Here is a tiny trained network, its code and every weight. The questions are about switching its units off for an input and a class, where a switched-off unit gives its printed mean instead of its output.

import numpy as np


def w(rows, s, z=0):
    codes = np.array(rows[::2]) - 128.0
    scale = np.full(codes.shape[1], s)
    scale[-1] = z or s
    return codes * scale


def f(y):
    return y / 2 * (1 + np.tanh(0.7978845608 * (y + 0.044715 * y**3)))


def log_softmax(a):
    a = a - a.max(-1, keepdims=True)
    return a - np.log(np.exp(a).sum(-1, keepdims=True))


def net(x, mask):
    res = np.array(x, float).reshape(1, 6) / 4 @ E
    y = f(res @ A[0][:, :-1].T + A[0][:, -1])
    res = res + np.where(mask, y, B[0][:, -1]) @ B[0][:, :-1]
    return log_softmax(res[-1] @ U[:, :-1].T + U[:, -1])


A, B = {}, {}
E = w([
[65,135,229,108,60,164,93,225,92,231,68],'x0',
[75,134,250,169,126,29,187,96,226,81,119],'x1',
[72,126,102,141,38,188,87,56,201,70,71],'x2',
[231,59,108,151,171,90,135,120,128,253,106],'x3',
[75,53,151,180,156,196,26,88,22,90,245],'x4',
[52,59,56,114,34,65,156,252,140,97,158],'x5',
],0.0067)
A[0] = w([
[175,131,170,98,205,163,93,86,119,124,83,127],'neuron 0',
[154,117,99,121,160,152,134,66,141,116,90,164],'neuron 1',
[51,87,94,83,116,178,84,143,44,83,153,232],'neuron 2',
[95,126,114,99,123,165,176,134,254,131,39,213],'neuron 3',
[115,103,157,85,76,85,154,179,168,200,76,196],'neuron 4',
[144,150,77,157,86,70,168,121,207,93,31,252],'neuron 5',
[112,135,111,115,152,166,107,87,74,128,171,207],'neuron 6',
[121,139,171,160,157,199,114,117,57,151,89,205],'neuron 7',
[109,129,187,165,144,106,155,133,202,61,157,213],'neuron 8',
[203,112,94,160,223,103,122,114,117,147,156,178],'neuron 9',
[223,104,49,126,171,91,164,92,100,169,159,165],'neuron 10',
],0.008,0.002)
B[0] = w([
[187,136,176,89,113,164,105,86,126,138,161,193],'neuron 0',
[127,105,133,91,155,143,69,137,163,89,138,175],'neuron 1',
[66,152,54,205,61,129,51,209,75,81,161,249],'neuron 2',
[142,179,89,123,98,63,89,93,234,169,76,238],'neuron 3',
[150,129,134,90,105,47,131,185,102,201,57,243],'neuron 4',
[112,159,61,53,106,83,203,27,222,88,90,254],'neuron 5',
[153,94,90,50,86,156,86,151,33,92,178,195],'neuron 6',
[177,131,179,134,58,167,45,158,87,135,168,200],'neuron 7',
[1,122,162,119,126,65,215,58,91,120,197,207],'neuron 8',
[124,75,98,92,230,218,113,56,74,153,121,220],'neuron 9',
[171,94,75,137,162,168,142,101,113,174,139,235],'neuron 10',
],0.0081,0.0084)
U = w([
[42,152,243,170,169,64,174,64,125,63,193,198],'0',
[148,70,112,60,91,67,212,221,143,146,104,8],'1',
[194,139,254,78,92,181,92,111,109,103,171,114],'2',
[172,72,80,100,221,196,120,86,114,159,143,20],'3',
[66,140,44,186,46,138,63,207,67,61,159,184],'4',
[105,157,240,174,101,102,80,186,121,254,43,119],'5',
[112,190,81,91,94,83,129,36,248,131,73,154],'6',
],0.0073,0.0013)

Each question gives the input, the list of numbers given to net, and the class t.
The units are the neurons (one row each of A and B). Each row of codes is followed by its name. A weight is (code - 128) times the scale printed after its matrix; where a second scale follows, it is the last column's (A, B and U).
mask holds one flag per neuron, in row order. A switched-off neuron (its flag False) gives its mean, the last column of its row in B, instead of its output. The means were averaged over made-up inputs and are rounded, as every weight is.
A unit's drop is (log p(t) with every unit on - log p(t) with that unit switched off) / (log p(t) with every unit on - log p(t) with every unit switched off).
The circuit of an input: a set's keep is (log p(t) with only the set's units on - log p(t) with every unit switched off) / (log p(t) with every unit on - log p(t) with every unit switched off). Starting from all 11 units, units are removed one at a time, each time the one whose removal leaves the highest keep (on an exact tie, the one counted first), for as long as the keep stays at least 0.8.
units of the circuit, in order: the units of the circuit, biggest drop first
unit that matters most: the unit with the biggest drop
k most important neurons: the k neurons with the biggest drops, biggest first
drop when u is switched off: that unit's drop, to one decimal
input [-2,-5,-1,-1,-6,6], class 6: unit that matters most	neuron 5
input [3,4,0,0,0,-7], class 2: units of the circuit, in order	[neuron 0; neuron 7]
input [-6,5,-6,-1,-1,6], class 0: 2 most important neurons	[neuron 8; neuron 3]
input [8,3,0,-2,2,6], class 5: 3 most important neurons	[neuron 4; neuron 6; neuron 5]
input [-4,-8,-4,-4,-6,2], class 3: 3 most important neurons	[neuron 10; neuron 3; neuron 4]
input [5,-3,1,8,5,-5], class 2: 2 most important neurons	[neuron 7; neuron 0]
input [-1,-4,-5,-3,2,-7], class 2: 4 most important neurons	[neuron 7; neuron 0; neuron 5; neuron 6]
input [-2,5,-6,-7,-4,2], class 0: 2 most important neurons	[neuron 8; neuron 10]
input [7,3,-8,-4,-2,5], class 5: 3 most important neurons	[neuron 5; neuron 6; neuron 4]
input [-4,8,-8,2,0,-5], class 3: 2 most important neurons	[neuron 9; neuron 10]
input [6,-2,-4,1,-4,-8], class 2: 3 most important neurons	[neuron 0; neuron 7; neuron 3]
input [8,2,8,-3,3,-3], class 4: 2 most important neurons	[neuron 2; neuron 4]
input [4,-7,-7,-5,2,-7], class 2: 2 most important neurons	[neuron 0; neuron 7]
input [8,0,4,2,-4,6], class 6: 2 most important neurons	[neuron 3; neuron 5]
input [-8,7,-3,7,5,4], class 3: unit that matters most	neuron 9
input [2,0,-8,-7,-3,-4], class 2: drop when neuron 4 is switched off	0.3
input [-2,8,-8,6,-7,4], class 6: drop when neuron 3 is switched off	0.2
input [-5,-8,8,-4,0,-7], class 4: drop when neuron 8 is switched off	0.0
input [8,1,2,5,7,-3], class 2: drop when neuron 3 is switched off	0.2
input [4,8,8,-7,4,5], class 0: most important neuron	[neuron 8]
